Here is a tiny trained network, its code and every weight. The questions are about switching its units off for an input and a target symbol, where a switched-off unit gives its printed mean instead of its output.

import numpy as np


def w(rows, s, z=0):
    codes = np.array(rows[::2]) - 128.0
    scale = np.full(codes.shape[1], s)
    scale[-1] = z or s
    return codes * scale


def f(y):
    return np.maximum(y, 0)


def softmax(a):
    e = np.exp(a - a.max(-1, keepdims=True))
    return e / e.sum(-1, keepdims=True)


def log_softmax(a):
    a = a - a.max(-1, keepdims=True)
    return a - np.log(np.exp(a).sum(-1, keepdims=True))


def net(x, mask):
    ids = ['βδεζλμξπτφω'.index(c) for c in x.split()]
    T = len(ids)
    res = E[ids] + P[:T]
    u = 0
    for l in range(3):
        r = res
        for j in range(2):
            rows = slice(2 * j, 2 * j + 2)
            q, k, v = (r @ M[l][rows].T for M in (Q, K, V))
            z = softmax(np.where(np.tri(T) > 0, q @ k.T / 2**0.5, -1e9)) @ v
            o = O[l][rows]
            res = res + np.where(mask[u + j], z, o[:, -1]) @ o[:, :-1]
        u += 2
        y = f(res @ A[l][:, :-1].T + A[l][:, -1])
        res = res + np.where(mask[u : u + 8], y, B[l][:, -1]) @ B[l][:, :-1]
        u += 8
    return log_softmax(res[-1] @ U[:, :-1].T + U[:, -1])


Q, K, V, O, A, B = {}, {}, {}, {}, {}, {}
E = w([
[126,136,105],'β',
[150,65,249],'δ',
[101,2,17],'ε',
[155,83,73],'ζ',
[51,144,143],'λ',
[169,147,63],'μ',
[226,85,126],'ξ',
[170,155,209],'π',
[53,150,100],'τ',
[80,81,212],'φ',
[194,126,139],'ω',
],0.0091)
P = w([
[254,204,107],'0',
[150,15,174],'1',
[123,32,165],'2',
[121,31,142],'3',
[119,30,152],'4',
[99,43,146],'5',
[97,43,141],'6',
[108,35,153],'7',
[94,37,145],'8',
[87,26,127],'9',
],0.0036)
Q[0] = w([
[156,97,187],'0.h1',
[118,95,118],'0.h1',
[133,99,134],'0.h2',
[106,11,126],'0.h2',
],0.011)
K[0] = w([
[107,157,65],'0.h1',
[160,143,122],'0.h1',
[152,159,126],'0.h2',
[254,175,207],'0.h2',
],0.0094)
V[0] = w([
[157,122,253],'0.h1',
[101,45,206],'0.h1',
[131,38,93],'0.h2',
[132,242,166],'0.h2',
],0.007)
O[0] = w([
[179,98,189,163],'0.h1',
[132,2,179,253],'0.h1',
[158,9,88,217],'0.h2',
[115,241,160,18],'0.h2',
],0.0066,0.0015)
A[0] = w([
[240,118,104,218],'0.n1',
[56,67,83,202],'0.n2',
[172,135,72,158],'0.n3',
[152,167,48,178],'0.n4',
[43,47,124,255],'0.n5',
[159,106,208,235],'0.n6',
[236,137,146,220],'0.n7',
[254,117,82,218],'0.n8',
],0.0077,0.0037)
B[0] = w([
[80,55,144,183],'0.n1',
[227,62,101,212],'0.n2',
[85,90,81,148],'0.n3',
[47,135,69,142],'0.n4',
[255,106,131,254],'0.n5',
[160,103,189,201],'0.n6',
[82,77,175,175],'0.n7',
[73,39,133,186],'0.n8',
],0.0075,0.0081)
Q[1] = w([
[12,201,112],'1.h1',
[202,82,89],'1.h1',
[105,126,130],'1.h2',
[98,138,126],'1.h2',
],0.011)
K[1] = w([
[254,57,144],'1.h1',
[62,184,160],'1.h1',
[153,122,141],'1.h2',
[146,103,170],'1.h2',
],0.0082)
V[1] = w([
[235,65,178],'1.h1',
[141,2,13],'1.h1',
[238,80,158],'1.h2',
[29,159,71],'1.h2',
],0.0048)
O[1] = w([
[14,70,97,157],'1.h1',
[119,1,28,192],'1.h1',
[54,134,130,254],'1.h2',
[211,114,76,29],'1.h2',
],0.005,0.0057)
A[1] = w([
[61,133,139,109],'1.n1',
[121,218,144,224],'1.n2',
[151,119,132,133],'1.n3',
[178,176,180,255],'1.n4',
[255,131,130,109],'1.n5',
[189,142,115,112],'1.n6',
[89,103,124,146],'1.n7',
[121,220,141,212],'1.n8',
],0.0085,0.0043)
B[1] = w([
[88,69,166,142],'1.n1',
[113,253,146,142],'1.n2',
[147,101,133,195],'1.n3',
[123,255,172,205],'1.n4',
[198,102,188,253],'1.n5',
[183,136,139,159],'1.n6',
[106,90,129,239],'1.n7',
[109,253,138,141],'1.n8',
],0.0059,0.0044)
Q[2] = w([
[176,175,76],'2.h1',
[2,67,67],'2.h1',
[204,55,209],'2.h2',
[109,215,56],'2.h2',
],0.0062)
K[2] = w([
[180,170,196],'2.h1',
[48,21,142],'2.h1',
[157,253,208],'2.h2',
[65,57,38],'2.h2',
],0.006)
V[2] = w([
[53,98,59],'2.h1',
[8,173,230],'2.h1',
[109,64,15],'2.h2',
[1,172,99],'2.h2',
],0.005)
O[2] = w([
[42,143,101,195],'2.h1',
[159,21,140,38],'2.h1',
[220,56,52,3],'2.h2',
[87,2,207,82],'2.h2',
],0.0048,0.0047)
A[2] = w([
[212,176,123,94],'2.n1',
[28,174,142,254],'2.n2',
[199,43,200,42],'2.n3',
[101,183,90,252],'2.n4',
[165,1,156,117],'2.n5',
[81,153,40,96],'2.n6',
[160,10,159,124],'2.n7',
[153,58,147,131],'2.n8',
],0.0055,0.0068)
B[2] = w([
[143,50,157,139],'2.n1',
[192,2,166,180],'2.n2',
[107,231,121,199],'2.n3',
[250,116,132,155],'2.n4',
[96,211,95,253],'2.n5',
[170,67,147,142],'2.n6',
[98,205,108,249],'2.n7',
[122,195,102,204],'2.n8',
],0.0076,0.011)
U = w([
[205,100,144,255],'β',
[61,116,139,128],'δ',
[116,51,212,92],'ε',
[83,157,79,154],'ζ',
[173,192,149,114],'λ',
[12,169,106,19],'μ',
[135,120,115,223],'ξ',
[155,183,45,96],'π',
[110,190,180,158],'τ',
[228,96,122,172],'φ',
[136,1,105,21],'ω',
],0.0075,0.0032)

Each question gives the input, a string of symbols that net reads in full, and the target symbol t.
The units are the heads (2 rows each of Q, K, V and O) and the neurons (one row each of A and B). Each row of codes is followed by its name. A weight is (code - 128) times the scale printed after its matrix; where a second scale follows, it is the last column's (O, A, B and U).
mask holds one flag per unit, layer by layer, with each layer's heads first. A switched-off unit (its flag False) gives its mean, the last column of its rows in O or B, instead of its output. The means were averaged over made-up inputs and are rounded, as every weight is.
A unit's drop is (log p(t) with every unit on - log p(t) with that unit switched off) / (log p(t) with every unit on - log p(t) with every unit switched off).
k most important neurons: the k neurons with the biggest drops, biggest first
top k neurons in layer l: the k neurons of layer l with the biggest drops, biggest first
heads that matter: for each layer, one digit per head in row order, 1 if its drop is at least 0.15 and else 0, layers parted by /
input ζ ε ε, target π: heads that matter : 00 / 00 / 01
input δ ε π λ π φ β ω π μ, target μ: heads that matter : 10 / 11 / 10
input μ ω φ, target φ: heads that matter : 10 / 11 / 01
input ε λ β δ μ μ π, target ω: heads that matter : 01 / 10 / 10
input ε ξ ω τ ζ φ π φ δ τ, target ω: heads that matter : 01 / 11 / 10
input π π λ π, target ε: top neuron in layer 1 : [1.n4]
input μ β ω ε ω λ, target φ: 2 most important neurons : [0.n5; 0.n4]
input β δ ξ ω τ, target β: heads that matter : 10 / 10 / 01
input ε π φ δ β π ξ, target ω: heads that matter : 01 / 10 / 10
input π ζ λ δ ξ β ω ω, target ε: heads that matter : 01 / 10 / 01
input λ π λ τ ζ ω δ β, target τ: heads that matter : 11 / 10 / 11
input ζ τ ε δ μ π ζ, target π: 3 most important neurons : [0.n5; 2.n2; 0.n2]
input β λ λ, target β: top 2 neurons in layer 2 : [2.n5; 2.n7]
input τ δ λ β ζ ξ λ ε λ, target λ: top 2 neurons in layer 2 : [2.n3; 2.n2]
input ζ ε ζ ε λ ε ε, target π: 2 most important neurons : [0.n5; 0.n2]
input ε π λ λ ε φ ε, target ω: top neuron in layer 0 : [0.n6]
input π ξ ζ δ τ μ ε λ λ, target ε: heads that matter : 01 / 11 / 01
input δ δ λ μ, target μ: 2 most important neurons : [2.n5; 2.n7]
input λ δ ε ω β λ, target τ: top 3 neurons in layer 0 : [0.n5; 0.n2; 0.n8]
input π ε ζ ξ, target ε: top neuron in layer 2 : [2.n2]
input δ ξ ζ β ω, target μ: top 2 neurons in layer 2 : [2.n5; 2.n7]
input π ξ δ δ, target τ: top 2 neurons in layer 0 : [0.n5; 0.n6]
input τ ω ζ δ τ, target λ: 2 most important neurons : [0.n5; 0.n2]
